Below is a small trained network, with its code and all its weights. Each question gives an input and a target symbol and asks what happens when units are switched off, that is, made to give their printed mean instead of their output.

import numpy as np


def w(rows, s, z=0):
    codes = np.array(rows[::2]) - 128.0
    scale = np.full(codes.shape[1], s)
    scale[-1] = z or s
    return codes * scale


def softmax(a):
    e = np.exp(a - a.max(-1, keepdims=True))
    return e / e.sum(-1, keepdims=True)


def log_softmax(a):
    a = a - a.max(-1, keepdims=True)
    return a - np.log(np.exp(a).sum(-1, keepdims=True))


def net(x, mask):
    ids = ['ΘΠΣαβγδημξτφψω'.index(c) for c in x.split()]
    T = len(ids)
    res = E[ids] + P[:T]
    u = 0
    for l in range(2):
        r = res
        for j in range(3):
            rows = slice(3 * j, 3 * j + 3)
            q, k, v = (r @ M[l][rows].T for M in (Q, K, V))
            z = softmax(np.where(np.tri(T) > 0, q @ k.T / 3**0.5, -1e9)) @ v
            o = O[l][rows]
            res = res + np.where(mask[u + j], z, o[:, -1]) @ o[:, :-1]
        u += 3
    return log_softmax(res[-1] @ U[:, :-1].T + U[:, -1])


Q, K, V, O = {}, {}, {}, {}
E = w([
[112,154,144],'Θ',
[93,113,106],'Π',
[70,146,107],'Σ',
[173,191,150],'α',
[105,140,133],'β',
[90,132,126],'γ',
[93,133,128],'δ',
[172,105,86],'η',
[105,200,181],'μ',
[226,121,86],'ξ',
[113,210,141],'τ',
[88,62,180],'φ',
[120,225,45],'ψ',
[35,172,249],'ω',
],0.018)
P = w([
[154,151,132],'0',
[65,31,56],'1',
[187,224,193],'2',
[49,24,66],'3',
[179,231,208],'4',
[35,16,67],'5',
[173,239,211],'6',
[22,19,74],'7',
[170,250,221],'8',
[18,16,75],'9',
[170,248,220],'10',
[13,11,74],'11',
[173,254,223],'12',
],0.0084)
Q[0] = w([
[112,194,145],'0.h1',
[162,139,120],'0.h1',
[89,248,30],'0.h1',
[182,66,105],'0.h2',
[235,108,100],'0.h2',
[160,152,134],'0.h2',
[90,60,116],'0.h3',
[92,168,130],'0.h3',
[73,125,152],'0.h3',
],0.016)
K[0] = w([
[97,156,162],'0.h1',
[113,163,134],'0.h1',
[6,179,82],'0.h1',
[106,95,140],'0.h2',
[71,113,143],'0.h2',
[94,208,130],'0.h2',
[84,56,80],'0.h3',
[124,170,74],'0.h3',
[74,137,138],'0.h3',
],0.017)
V[0] = w([
[202,129,153],'0.h1',
[207,37,93],'0.h1',
[85,176,32],'0.h1',
[90,204,142],'0.h2',
[148,147,96],'0.h2',
[176,164,103],'0.h2',
[200,89,254],'0.h3',
[250,77,171],'0.h3',
[136,103,84],'0.h3',
],0.0093)
O[0] = w([
[3,186,63,162],'0.h1',
[42,152,107,104],'0.h1',
[214,92,102,253],'0.h1',
[168,87,121,152],'0.h2',
[162,73,169,170],'0.h2',
[192,90,182,212],'0.h2',
[62,142,71,45],'0.h3',
[54,203,138,90],'0.h3',
[115,150,107,142],'0.h3',
],0.0074,0.0016)
Q[1] = w([
[193,188,74],'1.h1',
[184,253,101],'1.h1',
[190,167,61],'1.h1',
[120,154,79],'1.h2',
[87,93,13],'1.h2',
[120,203,149],'1.h2',
[132,105,186],'1.h3',
[149,167,126],'1.h3',
[151,100,93],'1.h3',
],0.014)
K[1] = w([
[101,134,104],'1.h1',
[9,123,96],'1.h1',
[37,168,81],'1.h1',
[74,105,189],'1.h2',
[95,60,127],'1.h2',
[133,144,188],'1.h2',
[126,115,176],'1.h3',
[99,126,145],'1.h3',
[113,169,39],'1.h3',
],0.016)
V[1] = w([
[233,192,231],'1.h1',
[109,254,81],'1.h1',
[164,74,88],'1.h1',
[129,113,205],'1.h2',
[46,39,118],'1.h2',
[201,219,14],'1.h2',
[7,247,182],'1.h3',
[116,12,196],'1.h3',
[58,84,134],'1.h3',
],0.007)
O[1] = w([
[247,122,191,3],'1.h1',
[104,184,32,137],'1.h1',
[239,121,139,194],'1.h1',
[74,121,204,152],'1.h2',
[151,46,157,75],'1.h2',
[139,217,3,140],'1.h2',
[254,74,169,163],'1.h3',
[17,113,143,84],'1.h3',
[108,209,225,138],'1.h3',
],0.0041,0.0029)
U = w([
[186,106,122,19],'Θ',
[145,120,113,119],'Π',
[83,205,171,242],'Σ',
[136,115,91,117],'α',
[114,221,95,189],'β',
[184,194,124,158],'γ',
[170,97,27,2],'δ',
[159,185,190,134],'η',
[141,120,108,100],'μ',
[149,154,121,162],'ξ',
[90,85,123,99],'τ',
[144,94,100,101],'φ',
[142,131,117,112],'ψ',
[78,101,4,97],'ω',
],0.012,0.008)

Each question gives the input, a string of symbols that net reads in full, and the target symbol t.
The units are the heads (3 rows each of Q, K, V and O). Each row of codes is followed by its name. A weight is (code - 128) times the scale printed after its matrix; where a second scale follows, it is the last column's (O and U).
mask holds one flag per head, layer by layer. A switched-off head (its flag False) gives its mean, the last column of its rows in O, instead of its output. The means were averaged over made-up inputs and are rounded, as every weight is.
A unit's drop is (log p(t) with every unit on - log p(t) with that unit switched off) / (log p(t) with every unit on - log p(t) with every unit switched off).
The circuit of an input: a set's keep is (log p(t) with only the set's units on - log p(t) with every unit switched off) / (log p(t) with every unit on - log p(t) with every unit switched off). Starting from all 6 units, units are removed one at a time, each time the one whose removal leaves the highest keep (on an exact tie, the one counted first), for as long as the keep stays at least 0.8.
units of the circuit, in order: the units of the circuit, biggest drop first
unit that matters most: the unit with the biggest drop
heads that matter: for each layer, one digit per head in row order, 1 if its drop is at least 0.15 and else 0, layers parted by /
drop when u is switched off: that unit's drop, to one decimal
input Θ ψ ξ ξ δ ξ β, target β: units of the circuit, in order => (1.h2, 0.h1, 1.h1, 0.h3)
input Θ δ ξ ξ ξ Σ ξ β ξ ξ Σ, target β: unit that matters most => 1.h2
input ψ φ ξ ξ Σ ξ γ, target β: units of the circuit, in order => (1.h2, 0.h1, 1.h3)
input φ ξ τ ξ ξ ξ Π, target β: heads that matter => 101 / 110
input φ φ η, target Σ: units of the circuit, in order => (0.h1, 0.h3, 1.h3)
input φ ξ ξ φ ξ ψ φ Σ η, target Σ: heads that matter => 011 / 110
input φ ψ ξ ξ δ, target β: heads that matter => 101 / 110
input ω τ ψ β Σ ψ τ, target γ: units of the circuit, in order => (1.h2, 0.h1)
input Θ ξ ξ ξ φ ξ Σ Σ, target Θ: units of the circuit, in order => (0.h1, 0.h3, 1.h1)
input φ ξ φ ψ ξ ξ ξ, target β: heads that matter => 000 / 100
input Σ ξ φ ξ φ ψ δ Θ Π η ξ ξ, target ω: heads that matter => 110 / 100
input ξ Θ Σ ψ φ ξ ξ ξ Θ, target β: units of the circuit, in order => (1.h2, 1.h1, 0.h3, 0.h1)
input τ ξ ψ ξ, target ω: units of the circuit, in order => (0.h1, 0.h3, 1.h1)
input φ ξ ξ Σ τ ψ η Θ τ ξ ω, target η: units of the circuit, in order => (1.h1, 0.h1)
input δ φ ξ ξ Π, target β: heads that matter => 011 / 110
input ξ φ α, target Σ: units of the circuit, in order => (0.h3, 1.h3)
input φ ξ ξ ξ ξ ξ δ τ ψ ξ ξ ξ η, target β: units of the circuit, in order => (0.h3, 1.h2)
input ξ Π ξ Π Θ, target β: units of the circuit, in order => (0.h3, 1.h1, 0.h1)
input ξ Θ φ, target Σ: units of the circuit, in order => (0.h1)
input φ δ ψ β Π Σ, target Θ: heads that matter => 111 / 100
input φ ψ ψ δ γ, target γ: heads that matter => 000 / 010
input δ ξ ξ ξ α, target β: heads that matter => 101 / 110
input ξ β Θ Θ ξ Π Θ ψ ω, target η: heads that matter => 100 / 100
input α β τ φ μ Π ξ ξ η, target β: units of the circuit, in order => (0.h1, 0.h2, 1.h1, 1.h2)
input Π δ ξ Σ ω φ ψ ξ τ Π β μ, target η: heads that matter => 110 / 100
input ξ φ Σ β ω ω ξ ξ ψ, target γ: drop when 1.h2 is switched off => 0.3
input Π ξ φ ψ ψ ξ β, target γ: drop when 0.h1 is switched off => 0.4
input ξ ψ φ μ ξ Θ ψ δ Σ τ, target γ: drop when 0.h3 is switched off => 0.1
input ξ ψ δ, target γ: drop when 1.h2 is switched off => 0.3
